Below is a small trained network, with its code and all its weights. Each question gives an input and a class and asks what happens when units are switched off, that is, made to give their printed mean instead of their output.

import numpy as np


def w(rows, s, z=0):
    codes = np.array(rows[::2]) - 128.0
    scale = np.full(codes.shape[1], s)
    scale[-1] = z or s
    return codes * scale


def f(y):
    return y / 2 * (1 + np.tanh(0.7978845608 * (y + 0.044715 * y**3)))


def log_softmax(a):
    a = a - a.max(-1, keepdims=True)
    return a - np.log(np.exp(a).sum(-1, keepdims=True))


def net(x, mask):
    res = np.array(x, float).reshape(1, 6) / 4 @ E
    y = f(res @ A[0][:, :-1].T + A[0][:, -1])
    res = res + np.where(mask, y, B[0][:, -1]) @ B[0][:, :-1]
    return log_softmax(res[-1] @ U[:, :-1].T + U[:, -1])


A, B = {}, {}
E = w([
[131,127,128,129,127,129,131,127],'x0',
[121,104,88,218,211,56,111,91],'x1',
[128,128,128,128,128,128,125,128],'x2',
[154,126,43,76,49,34,83,114],'x3',
[142,119,111,217,109,114,151,249],'x4',
[124,127,125,130,126,131,127,128],'x5',
],0.011)
A[0] = w([
[117,127,191,135,176,232,146,105,83],'n1',
[132,122,114,108,99,121,122,75,101],'n2',
[113,130,143,114,133,117,132,151,106],'n3',
[127,120,103,148,187,46,121,70,7],'n4',
[128,119,142,241,180,162,139,174,99],'n5',
[120,130,138,109,183,137,137,39,40],'n6',
[113,130,147,98,97,194,135,200,25],'n7',
[131,123,116,142,85,100,126,248,9],'n8',
[124,139,115,107,117,135,119,111,103],'n9',
[143,122,130,113,139,119,135,132,140],'n10',
[151,135,129,169,77,98,140,252,106],'n11',
[122,129,173,123,190,195,136,138,163],'n12',
[109,124,109,158,194,62,101,83,139],'n13',
[128,128,87,134,97,57,111,145,4],'n14',
[108,136,110,79,87,129,134,135,99],'n15',
[117,129,114,187,176,104,133,192,100],'n16',
[140,115,132,110,107,143,111,113,114],'n17',
[120,149,112,101,86,131,109,157,91],'n18',
[128,118,153,133,173,126,131,90,50],'n19',
[156,128,143,65,122,92,145,108,163],'n20',
[118,125,151,89,148,184,123,123,45],'n21',
],0.018,0.015)
B[0] = w([
[125,128,114,90,69,189,112,114,213],'n1',
[122,138,137,86,121,79,112,132,185],'n2',
[116,109,165,127,130,144,112,145,125],'n3',
[118,137,101,83,40,193,110,112,194],'n4',
[134,129,139,142,173,1,127,131,220],'n5',
[148,119,139,192,166,171,143,151,184],'n6',
[140,120,139,195,196,185,140,126,178],'n7',
[125,136,84,86,39,166,114,111,199],'n8',
[128,124,126,114,120,84,149,124,151],'n9',
[99,134,177,132,113,137,113,110,137],'n10',
[133,127,136,138,136,245,135,125,253],'n11',
[133,129,114,153,131,211,141,135,215],'n12',
[137,125,135,142,136,220,141,143,243],'n13',
[141,126,160,196,194,225,152,136,175],'n14',
[154,137,109,124,108,41,130,130,187],'n15',
[114,128,148,125,173,41,130,124,198],'n16',
[137,143,108,125,112,69,140,131,154],'n17',
[100,121,144,82,130,106,114,115,173],'n18',
[125,140,138,163,178,110,132,133,147],'n19',
[103,126,116,93,98,78,116,122,221],'n20',
[112,127,122,79,91,119,122,118,153],'n21',
],0.027,0.016)
U = w([
[144,149,66,106,16,181,134,137,254],'0',
[185,131,132,234,180,194,191,190,114],'1',
[141,135,127,130,155,2,156,157,12],'2',
],0.0084,0.0042)

Each question gives the input, the list of numbers given to net, and the class t.
The units are the neurons (one row each of A and B). Each row of codes is followed by its name. A weight is (code - 128) times the scale printed after its matrix; where a second scale follows, it is the last column's (A, B and U).
mask holds one flag per neuron, in row order. A switched-off neuron (its flag False) gives its mean, the last column of its row in B, instead of its output. The means were averaged over made-up inputs and are rounded, as every weight is.
A unit's drop is (log p(t) with every unit on - log p(t) with that unit switched off) / (log p(t) with every unit on - log p(t) with every unit switched off).
The circuit of an input: a set's keep is (log p(t) with only the set's units on - log p(t) with every unit switched off) / (log p(t) with every unit on - log p(t) with every unit switched off). Starting from the 12 units with the biggest drops (on a tie, the unit counted first), units are removed one at a time, each time the one whose removal leaves the highest keep (on an exact tie, the one counted first), for as long as the keep stays at least 0.8.
units of the circuit, in order: the units of the circuit, biggest drop first
k most important neurons: the k neurons with the biggest drops, biggest first
drop of u: that unit's drop, to one decimal
input [3,1,6,7,3,1], class 1: 2 most important neurons -> (n14, n4)
input [-6,2,-5,7,3,-1], class 1: units of the circuit, in order -> (n14)
input [4,8,5,0,2,4], class 2: 4 most important neurons -> (n5, n16, n11, n12)
input [-8,-8,-6,-2,1,6], class 1: 3 most important neurons -> (n7, n4, n8)
input [-3,2,1,-3,1,8], class 2: 2 most important neurons -> (n11, n5)
input [0,0,-2,-1,4,-1], class 1: 3 most important neurons -> (n11, n20, n15)
input [5,5,-2,-8,8,6], class 2: 2 most important neurons -> (n5, n16)
input [-8,1,-2,-4,7,6], class 2: 3 most important neurons -> (n5, n16, n13)
input [-8,-5,-7,1,-5,6], class 2: drop of n11 -> 0.2
input [3,-8,-5,-6,4,5], class 1: drop of n7 -> 9.6
input [-3,5,-8,-4,-7,-4], class 1: drop of n6 -> 5.7
input [-5,2,7,4,4,1], class 1: drop of n2 -> 0.0
